Below is a small trained network, with its code and all its weights. Each question gives an input and a target symbol and asks what happens when units are switched off, that is, made to give their printed mean instead of their output.

import numpy as np


def w(rows, s, z=0):
    codes = np.array(rows[::2]) - 128.0
    scale = np.full(codes.shape[1], s)
    scale[-1] = z or s
    return codes * scale


def norm(h):
    return h / np.sqrt((h * h).mean(-1, keepdims=True) + 1e-5)


def f(y):
    return y / 2 * (1 + np.tanh(0.7978845608 * (y + 0.044715 * y**3)))


def softmax(a):
    e = np.exp(a - a.max(-1, keepdims=True))
    return e / e.sum(-1, keepdims=True)


def log_softmax(a):
    a = a - a.max(-1, keepdims=True)
    return a - np.log(np.exp(a).sum(-1, keepdims=True))


def net(x, mask):
    ids = ['βδηλξσφ'.index(c) for c in x.split()]
    T = len(ids)
    res = E[ids] + P[:T]
    r = norm(res)
    for j in range(3):
        rows = slice(3 * j, 3 * j + 3)
        q, k, v = (r @ M[0][rows].T for M in (Q, K, V))
        z = softmax(np.where(np.tri(T) > 0, q @ k.T / 3**0.5, -1e9)) @ v
        o = O[0][rows]
        res = res + np.where(mask[j], z, o[:, -1]) @ o[:, :-1]
    y = f(norm(res) @ A[0][:, :-1].T + A[0][:, -1])
    res = res + np.where(mask[3:11], y, B[0][:, -1]) @ B[0][:, :-1]
    return log_softmax(norm(res)[-1] @ U[:, :-1].T + U[:, -1])


Q, K, V, O, A, B = {}, {}, {}, {}, {}, {}
E = w([
[135,158,163],'β',
[147,133,166],'δ',
[189,103,122],'η',
[1,113,76],'λ',
[164,140,82],'ξ',
[173,137,106],'σ',
[176,163,130],'φ',
],0.03)
P = w([
[92,95,124],'0',
[191,246,135],'1',
[173,255,129],'2',
[162,244,121],'3',
[121,76,155],'4',
[158,93,168],'5',
[197,104,161],'6',
[179,127,167],'7',
[187,116,161],'8',
],0.0088)
Q[0] = w([
[172,134,56],'H1',
[75,196,167],'H1',
[66,156,184],'H1',
[224,73,186],'H2',
[156,202,202],'H2',
[74,143,28],'H2',
[100,239,103],'H3',
[136,118,147],'H3',
[163,2,154],'H3',
],0.018)
K[0] = w([
[67,114,51],'H1',
[181,204,91],'H1',
[238,158,200],'H1',
[67,70,15],'H2',
[51,5,124],'H2',
[247,149,221],'H2',
[29,31,104],'H3',
[95,132,140],'H3',
[241,251,157],'H3',
],0.013)
V[0] = w([
[78,131,145],'H1',
[15,102,99],'H1',
[110,127,129],'H1',
[187,162,70],'H2',
[33,164,126],'H2',
[109,115,141],'H2',
[187,109,2],'H3',
[140,40,135],'H3',
[148,218,185],'H3',
],0.024)
O[0] = w([
[164,144,80,88],'H1',
[158,210,62,4],'H1',
[134,141,117,111],'H1',
[210,152,111,184],'H2',
[70,132,252,109],'H2',
[95,130,147,111],'H2',
[125,92,227,136],'H3',
[82,85,119,76],'H3',
[248,129,81,193],'H3',
],0.024,0.013)
A[0] = w([
[112,163,45,161],'N1',
[173,105,96,183],'N2',
[78,100,140,55],'N3',
[89,200,106,125],'N4',
[142,114,117,81],'N5',
[158,253,85,2],'N6',
[78,149,60,141],'N7',
[68,130,77,158],'N8',
],0.04,0.0083)
B[0] = w([
[164,195,133,184],'N1',
[115,146,67,253],'N2',
[76,133,91,170],'N3',
[170,89,69,170],'N4',
[137,126,105,144],'N5',
[2,72,138,217],'N6',
[173,154,172,153],'N7',
[158,134,178,154],'N8',
],0.077,0.016)
U = w([
[65,254,109,114],'β',
[154,250,184,181],'δ',
[86,19,92,1],'η',
[70,186,206,152],'λ',
[155,131,214,213],'ξ',
[183,41,156,89],'σ',
[168,117,117,159],'φ',
],0.012,0.0058)

Each question gives the input, a string of symbols that net reads in full, and the target symbol t.
The units are the heads (3 rows each of Q, K, V and O) and the neurons (one row each of A and B). Each row of codes is followed by its name. A weight is (code - 128) times the scale printed after its matrix; where a second scale follows, it is the last column's (O, A, B and U).
mask holds one flag per unit, heads first, then neurons. A switched-off unit (its flag False) gives its mean, the last column of its rows in O or B, instead of its output. The means were averaged over made-up inputs and are rounded, as every weight is.
A unit's drop is (log p(t) with every unit on - log p(t) with that unit switched off) / (log p(t) with every unit on - log p(t) with every unit switched off).
The circuit of an input: a set's keep is (log p(t) with only the set's units on - log p(t) with every unit switched off) / (log p(t) with every unit on - log p(t) with every unit switched off). Starting from all 11 units, units are removed one at a time, each time the one whose removal leaves the highest keep (on an exact tie, the one counted first), for as long as the keep stays at least 0.8.
circuit, biggest first: the units of the circuit, biggest drop first
most important unit: the unit with the biggest drop
k most important neurons: the k neurons with the biggest drops, biggest first
heads that matter: for each layer, one digit per head in row order, 1 if its drop is at least 0.15 and else 0, layers parted by /
drop of u: that unit's drop, to one decimal
input σ η ξ, target σ: circuit, biggest first -> H3, N6, N1
input ξ φ β φ δ φ β, target φ: heads that matter -> 110
input φ φ β φ φ, target φ: circuit, biggest first -> N6, N1
input δ β β σ, target δ: 2 most important neurons -> N1, N7
input λ σ δ, target λ: most important unit -> H2
input δ φ η β, target δ: heads that matter -> 011
input β ξ ξ ξ φ λ δ β δ, target ξ: 2 most important neurons -> N2, N6
input λ β η λ, target λ: 2 most important neurons -> N2, N4
input ξ σ σ, target ξ: circuit, biggest first -> H3, N6
input σ η φ, target σ: circuit, biggest first -> H3, H2, H1, N6
input λ σ η φ, target η: heads that matter -> 111
input ξ φ β φ β, target φ: 3 most important neurons -> N6, N1, N3
input ξ β η β, target ξ: 2 most important neurons -> N6, N2
input ξ φ β φ δ, target φ: 2 most important neurons -> N6, N1
input φ ξ β δ, target φ: most important unit -> H1
input σ η δ σ, target σ: 3 most important neurons -> N6, N1, N3
input ξ φ β ξ, target ξ: 2 most important neurons -> N2, N6
input φ ξ φ σ λ δ, target ξ: drop of H2 -> 0.3
input δ ξ φ φ, target δ: drop of H2 -> 0.2
input φ φ φ φ, target φ: most important unit -> H1
